Below is a small trained network, with its code and all its weights. Each question gives an input and a class and asks what happens when units are switched off, that is, made to give their printed mean instead of their output.

import numpy as np


def w(rows, s, z=0):
    codes = np.array(rows[::2]) - 128.0
    scale = np.full(codes.shape[1], s)
    scale[-1] = z or s
    return codes * scale


def f(y):
    return np.maximum(y, 0)


def log_softmax(a):
    a = a - a.max(-1, keepdims=True)
    return a - np.log(np.exp(a).sum(-1, keepdims=True))


def net(x, mask):
    res = np.array(x, float).reshape(1, 6) / 4 @ E
    y = f(res @ A[0][:, :-1].T + A[0][:, -1])
    res = res + np.where(mask, y, B[0][:, -1]) @ B[0][:, :-1]
    return log_softmax(res[-1] @ U[:, :-1].T + U[:, -1])


A, B = {}, {}
E = w([
[134,77,241,202,191,88,139],'x0',
[172,229,183,95,95,24,89],'x1',
[162,85,166,63,32,134,179],'x2',
[127,127,128,125,129,125,131],'x3',
[128,152,176,8,187,185,160],'x4',
[236,73,120,93,150,129,33],'x5',
],0.011)
A[0] = w([
[211,82,131,93,164,143,82,18],'n0',
[152,145,202,72,202,147,190,55],'n1',
[149,197,163,118,127,82,128,68],'n2',
[122,66,196,152,139,136,143,30],'n3',
[62,152,142,159,132,140,223,32],'n4',
[119,107,201,145,162,107,140,32],'n5',
[162,99,188,133,90,120,163,119],'n6',
[146,94,104,173,112,89,121,35],'n7',
[153,157,69,151,97,123,128,59],'n8',
[91,197,150,132,113,101,200,113],'n9',
[135,205,171,80,116,28,98,1],'n10',
[105,74,131,185,66,79,123,152],'n11',
[126,174,105,67,162,164,133,80],'n12',
[119,182,93,173,248,104,108,100],'n13',
[86,64,128,115,159,182,136,30],'n14',
[119,100,206,168,181,98,123,14],'n15',
],0.012,0.006)
B[0] = w([
[137,119,130,144,167,71,64,225],'n0',
[168,185,162,187,145,100,157,241],'n1',
[78,121,109,135,178,166,158,207],'n2',
[81,117,97,122,84,108,146,190],'n3',
[126,97,141,108,161,81,63,229],'n4',
[88,154,65,144,79,138,109,183],'n5',
[170,115,120,82,73,116,147,198],'n6',
[129,169,157,156,161,142,131,164],'n7',
[107,171,128,138,106,119,121,175],'n8',
[155,79,141,127,131,85,69,226],'n9',
[79,76,75,129,196,175,164,250],'n10',
[181,174,153,140,180,124,160,212],'n11',
[111,188,116,162,87,100,126,212],'n12',
[245,109,144,49,96,139,162,229],'n13',
[150,114,91,166,183,154,158,200],'n14',
[44,147,68,116,36,112,117,195],'n15',
],0.012,0.011)
U = w([
[97,36,65,168,213,193,200,98],'0',
[123,64,148,134,170,56,2,89],'1',
[86,189,38,120,48,129,125,105],'2',
[148,237,179,205,159,120,187,98],'3',
[188,77,144,13,92,138,206,152],'4',
[131,116,133,121,136,139,144,248],'5',
[134,114,227,93,125,199,129,114],'6',
],0.0097,0.016)

Each question gives the input, the list of numbers given to net, and the class t.
The units are the neurons (one row each of A and B). Each row of codes is followed by its name. A weight is (code - 128) times the scale printed after its matrix; where a second scale follows, it is the last column's (A, B and U).
mask holds one flag per neuron, in row order. A switched-off neuron (its flag False) gives its mean, the last column of its row in B, instead of its output. The means were averaged over made-up inputs and are rounded, as every weight is.
A unit's drop is (log p(t) with every unit on - log p(t) with that unit switched off) / (log p(t) with every unit on - log p(t) with every unit switched off).
The circuit of an input: a set's keep is (log p(t) with only the set's units on - log p(t) with every unit switched off) / (log p(t) with every unit on - log p(t) with every unit switched off). Starting from the 12 units with the biggest drops (on a tie, the unit counted first), units are removed one at a time, each time the one whose removal leaves the highest keep (on an exact tie, the one counted first), for as long as the keep stays at least 0.8.
circuit, biggest first: the units of the circuit, biggest drop first
most important unit: the unit with the biggest drop
k most important neurons: the k neurons with the biggest drops, biggest first
drop when u is switched off: that unit's drop, to one decimal
input [-2,2,-7,6,-8,2], class 3: 2 most important neurons => [n7, n11]
input [-7,4,-4,-4,4,-8], class 1: most important unit => n9
input [-5,-2,8,-4,8,-1], class 3: circuit, biggest first => [n1, n12]
input [6,-5,-3,7,1,-6], class 5: 2 most important neurons => [n0, n13]
input [5,-6,0,-3,3,7], class 1: 3 most important neurons => [n0, n10, n2]
input [-7,-6,-4,-3,2,-3], class 2: 4 most important neurons => [n10, n12, n2, n11]
input [-2,-5,4,-2,6,-6], class 1: circuit, biggest first => [n4, n9]
input [-2,-7,3,-2,-4,-8], class 1: 3 most important neurons => [n4, n10, n9]
input [3,-7,-8,4,4,-5], class 4: 3 most important neurons => [n13, n10, n2]
input [-3,7,-1,1,-7,-6], class 0: 3 most important neurons => [n10, n2, n1]
input [-5,-5,5,2,-6,1], class 3: circuit, biggest first => [n11, n10, n7]
input [3,5,4,5,1,1], class 0: 3 most important neurons => [n10, n13, n2]
input [7,-1,1,-3,6,3], class 2: circuit, biggest first => [n15, n5]
input [1,7,-3,4,-3,5], class 0: circuit, biggest first => [n10]
input [-5,2,-7,-1,2,-5], class 4: 2 most important neurons => [n13, n0]
input [2,1,-5,-8,-8,7], class 3: circuit, biggest first => [n11, n7]
input [-6,6,2,-6,3,-7], class 1: 2 most important neurons => [n9, n4]
input [-2,4,2,-6,8,-4], class 3: 2 most important neurons => [n1, n12]
input [-5,1,5,-4,5,-3], class 2: 4 most important neurons => [n12, n13, n11, n14]
input [-3,2,7,-1,-8,3], class 3: most important unit => n11
input [-2,-1,2,-4,-4,-6], class 1: 2 most important neurons => [n4, n9]
input [0,-4,-3,6,5,7], class 1: 2 most important neurons => [n0, n10]
input [-5,-4,7,4,8,6], class 3: circuit, biggest first => [n1, n12, n13]
input [8,-6,5,4,2,-4], class 2: circuit, biggest first => [n15, n5]
input [-1,4,-7,0,-4,-5], class 4: drop when n6 is switched off => 0.0
input [3,2,-4,0,0,-7], class 1: drop when n9 is switched off => 0.2
input [7,6,4,3,-3,-8], class 1: circuit, biggest first => [n9]
